Here is a tiny trained network, its code and every weight. The questions are about switching its units off for an input and a class, where a switched-off unit gives its printed mean instead of its output.

import numpy as np


def w(rows, s, z=0):
    codes = np.array(rows[::2]) - 128.0
    scale = np.full(codes.shape[1], s)
    scale[-1] = z or s
    return codes * scale


def f(y):
    return y / 2 * (1 + np.tanh(0.7978845608 * (y + 0.044715 * y**3)))


def log_softmax(a):
    a = a - a.max(-1, keepdims=True)
    return a - np.log(np.exp(a).sum(-1, keepdims=True))


def net(x, mask):
    res = np.array(x, float).reshape(1, 7) / 4 @ E
    y = f(res @ A[0][:, :-1].T + A[0][:, -1])
    res = res + np.where(mask, y, B[0][:, -1]) @ B[0][:, :-1]
    return log_softmax(res[-1] @ U[:, :-1].T + U[:, -1])


A, B = {}, {}
E = w([
[83,211,173,68,89],'x0',
[125,128,126,130,129],'x1',
[147,149,19,94,87],'x2',
[96,72,129,156,10],'x3',
[129,128,129,128,128],'x4',
[103,24,114,61,152],'x5',
[129,128,128,128,129],'x6',
],0.013)
A[0] = w([
[87,196,139,116,109,81],'n0',
[164,141,34,114,114,176],'n1',
[165,47,198,181,173,216],'n2',
[193,129,111,210,126,114],'n3',
[152,160,74,79,100,98],'n4',
[99,123,122,190,67,131],'n5',
[75,88,249,162,164,87],'n6',
[131,156,49,113,111,58],'n7',
[122,161,124,204,59,36],'n8',
[164,185,108,69,200,161],'n9',
[135,120,94,103,62,129],'n10',
[132,94,183,188,150,157],'n11',
[178,113,27,140,102,97],'n12',
[167,185,154,90,198,157],'n13',
[152,135,45,81,115,115],'n14',
[143,114,132,171,56,162],'n15',
[176,53,47,255,155,22],'n16',
[181,109,94,161,199,1],'n17',
[80,161,181,46,102,28],'n18',
[78,96,117,125,82,24],'n19',
[76,49,134,61,158,27],'n20',
[171,234,156,226,93,53],'n21',
[134,167,201,176,137,57],'n22',
[56,196,177,34,90,104],'n23',
[189,83,175,172,141,184],'n24',
[101,107,164,123,156,52],'n25',
[83,50,138,23,131,105],'n26',
[68,80,140,124,68,76],'n27',
[111,88,122,152,60,43],'n28',
],0.013,0.002)
B[0] = w([
[167,103,34,78,100,174],'n0',
[63,177,190,140,84,198],'n1',
[119,139,128,146,53,228],'n2',
[145,135,21,110,136,181],'n3',
[116,138,189,173,130,176],'n4',
[144,87,145,136,171,183],'n5',
[83,143,189,184,96,226],'n6',
[64,184,196,176,132,175],'n7',
[178,135,125,186,184,187],'n8',
[209,36,204,130,195,207],'n9',
[123,130,147,103,136,176],'n10',
[91,137,165,145,73,189],'n11',
[74,118,166,166,69,205],'n12',
[145,59,141,118,158,203],'n13',
[51,155,177,205,112,193],'n14',
[182,47,157,112,195,184],'n15',
[142,98,61,42,39,249],'n16',
[173,73,130,63,125,194],'n17',
[100,102,98,64,52,191],'n18',
[168,97,151,134,184,170],'n19',
[126,254,30,177,206,215],'n20',
[150,187,61,187,161,229],'n21',
[116,190,150,162,130,186],'n22',
[113,73,82,17,28,221],'n23',
[71,98,131,116,91,186],'n24',
[103,169,160,174,141,156],'n25',
[180,223,61,156,161,228],'n26',
[174,98,165,113,211,192],'n27',
[161,103,174,118,178,186],'n28',
],0.0088,0.016)
U = w([
[120,82,42,85,2,251],'0',
[33,187,246,226,59,57],'1',
[176,240,1,212,201,142],'2',
[206,26,203,148,231,54],'3',
],0.0096,0.0034)

Each question gives the input, the list of numbers given to net, and the class t.
The units are the neurons (one row each of A and B). Each row of codes is followed by its name. A weight is (code - 128) times the scale printed after its matrix; where a second scale follows, it is the last column's (A, B and U).
mask holds one flag per neuron, in row order. A switched-off neuron (its flag False) gives its mean, the last column of its row in B, instead of its output. The means were averaged over made-up inputs and are rounded, as every weight is.
A unit's drop is (log p(t) with every unit on - log p(t) with that unit switched off) / (log p(t) with every unit on - log p(t) with every unit switched off).
The circuit of an input: a set's keep is (log p(t) with only the set's units on - log p(t) with every unit switched off) / (log p(t) with every unit on - log p(t) with every unit switched off). Starting from the 12 units with the biggest drops (on a tie, the unit counted first), units are removed one at a time, each time the one whose removal leaves the highest keep (on an exact tie, the one counted first), for as long as the keep stays at least 0.8.
circuit, biggest first: the units of the circuit, biggest drop first
unit that matters most: the unit with the biggest drop
top k neurons: the k neurons with the biggest drops, biggest first
drop of u: that unit's drop, to one decimal
input [-1,0,5,6,1,-8,-3], class 2: circuit, biggest first => n21
input [-6,-1,7,3,5,3,-3], class 1: top 2 neurons => n14, n1
input [-5,-4,-6,7,5,2,0], class 3: top 3 neurons => n27, n15, n28
input [3,8,-2,2,-4,4,-2], class 2: circuit, biggest first => n26, n20
input [-5,1,-4,-3,5,7,8], class 2: top 2 neurons => n20, n26
input [-3,8,7,7,2,0,-7], class 1: top 2 neurons => n12, n1
input [-7,0,8,0,-2,3,-3], class 1: top 4 neurons => n14, n1, n7, n12
input [7,-8,6,-7,0,0,3], class 0: top 3 neurons => n23, n18, n0
input [5,-4,6,7,1,4,2], class 3: top 2 neurons => n27, n19
input [7,5,-6,-8,-7,-4,2], class 3: top 2 neurons => n9, n13
input [-5,-4,-6,0,-7,2,7], class 1: top 2 neurons => n6, n23
input [-7,-3,-7,7,7,-4,3], class 0: top 3 neurons => n16, n3, n2
input [7,-6,7,8,5,0,-2], class 3: drop of n15 => 0.3
input [2,-7,0,1,0,3,5], class 2: unit that matters most => n16
input [-6,5,2,-3,-4,-4,-3], class 0: drop of n0 => 0.0
input [3,2,-5,6,-4,6,-8], class 2: drop of n26 => 0.7
